Here is a tiny trained network, its code and every weight. The questions are about switching its units off for an input and a class, where a switched-off unit gives its printed mean instead of its output.

import numpy as np


def w(rows, s, z=0):
    codes = np.array(rows[::2]) - 128.0
    scale = np.full(codes.shape[1], s)
    scale[-1] = z or s
    return codes * scale


def f(y):
    return np.maximum(y, 0)


def log_softmax(a):
    a = a - a.max(-1, keepdims=True)
    return a - np.log(np.exp(a).sum(-1, keepdims=True))


def net(x, mask):
    res = np.array(x, float).reshape(1, 5) / 4 @ E
    y = f(res @ A[0][:, :-1].T + A[0][:, -1])
    res = res + np.where(mask, y, B[0][:, -1]) @ B[0][:, :-1]
    return log_softmax(res[-1] @ U[:, :-1].T + U[:, -1])


A, B = {}, {}
E = w([
[193,81,134],'x0',
[107,116,250],'x1',
[129,128,128],'x2',
[83,61,112],'x3',
[128,128,128],'x4',
],0.023)
A[0] = w([
[122,100,22,160],'n1',
[89,61,141,142],'n2',
[178,212,197,123],'n3',
[199,169,64,112],'n4',
[88,65,190,52],'n5',
[142,159,159,114],'n6',
[39,190,66,140],'n7',
[191,121,141,108],'n8',
[125,136,155,103],'n9',
[194,128,69,120],'n10',
[59,175,124,198],'n11',
[40,146,126,132],'n12',
[87,62,76,114],'n13',
[147,150,2,249],'n14',
[82,80,123,78],'n15',
[44,194,116,209],'n16',
[212,180,146,149],'n17',
[168,101,50,159],'n18',
[189,222,11,172],'n19',
[71,54,182,76],'n20',
],0.015,0.012)
B[0] = w([
[66,37,152,211],'n1',
[134,172,97,174],'n2',
[60,92,180,185],'n3',
[168,61,112,194],'n4',
[171,144,77,180],'n5',
[99,99,132,149],'n6',
[135,105,3,196],'n7',
[168,166,140,153],'n8',
[110,100,160,143],'n9',
[138,94,146,184],'n10',
[95,189,112,185],'n11',
[93,175,155,173],'n12',
[46,110,151,172],'n13',
[149,38,94,253],'n14',
[205,177,163,154],'n15',
[82,168,21,199],'n16',
[147,147,169,180],'n17',
[124,67,175,196],'n18',
[196,129,67,252],'n19',
[176,156,81,187],'n20',
],0.014,0.031)
U = w([
[177,138,36,251],'0',
[44,90,72,2],'1',
[187,96,109,10],'2',
[74,62,146,117],'3',
[9,183,145,199],'4',
[124,246,102,80],'5',
[145,172,211,136],'6',
],0.014,0.0098)

Each question gives the input, the list of numbers given to net, and the class t.
The units are the neurons (one row each of A and B). Each row of codes is followed by its name. A weight is (code - 128) times the scale printed after its matrix; where a second scale follows, it is the last column's (A, B and U).
mask holds one flag per neuron, in row order. A switched-off neuron (its flag False) gives its mean, the last column of its row in B, instead of its output. The means were averaged over made-up inputs and are rounded, as every weight is.
A unit's drop is (log p(t) with every unit on - log p(t) with that unit switched off) / (log p(t) with every unit on - log p(t) with every unit switched off).
The circuit of an input: a set's keep is (log p(t) with only the set's units on - log p(t) with every unit switched off) / (log p(t) with every unit on - log p(t) with every unit switched off). Starting from the 12 units with the biggest drops (on a tie, the unit counted first), units are removed one at a time, each time the one whose removal leaves the highest keep (on an exact tie, the one counted first), for as long as the keep stays at least 0.8.
circuit, biggest first: the units of the circuit, biggest drop first
k most important neurons: the k neurons with the biggest drops, biggest first
drop when u is switched off: that unit's drop, to one decimal
input [1,0,5,-3,2], class 2: circuit, biggest first => (n16 n7)
input [3,6,0,0,8], class 6: circuit, biggest first => (n7 n14 n16)
input [-7,2,8,0,1], class 4: circuit, biggest first => (n19 n14)
input [-4,1,4,2,-3], class 5: 2 most important neurons => (n14 n1)
input [1,-3,3,-5,6], class 2: most important neuron => (n16)
input [1,5,1,6,-8], class 0: 2 most important neurons => (n5 n20)
input [-5,6,0,0,4], class 4: 2 most important neurons => (n19 n3)
input [0,3,1,3,-6], class 5: drop when n19 is switched off => 0.2
input [3,4,7,-6,5], class 6: drop when n14 is switched off => 0.1
input [5,-7,8,5,8], class 3: drop when n1 is switched off => 0.0
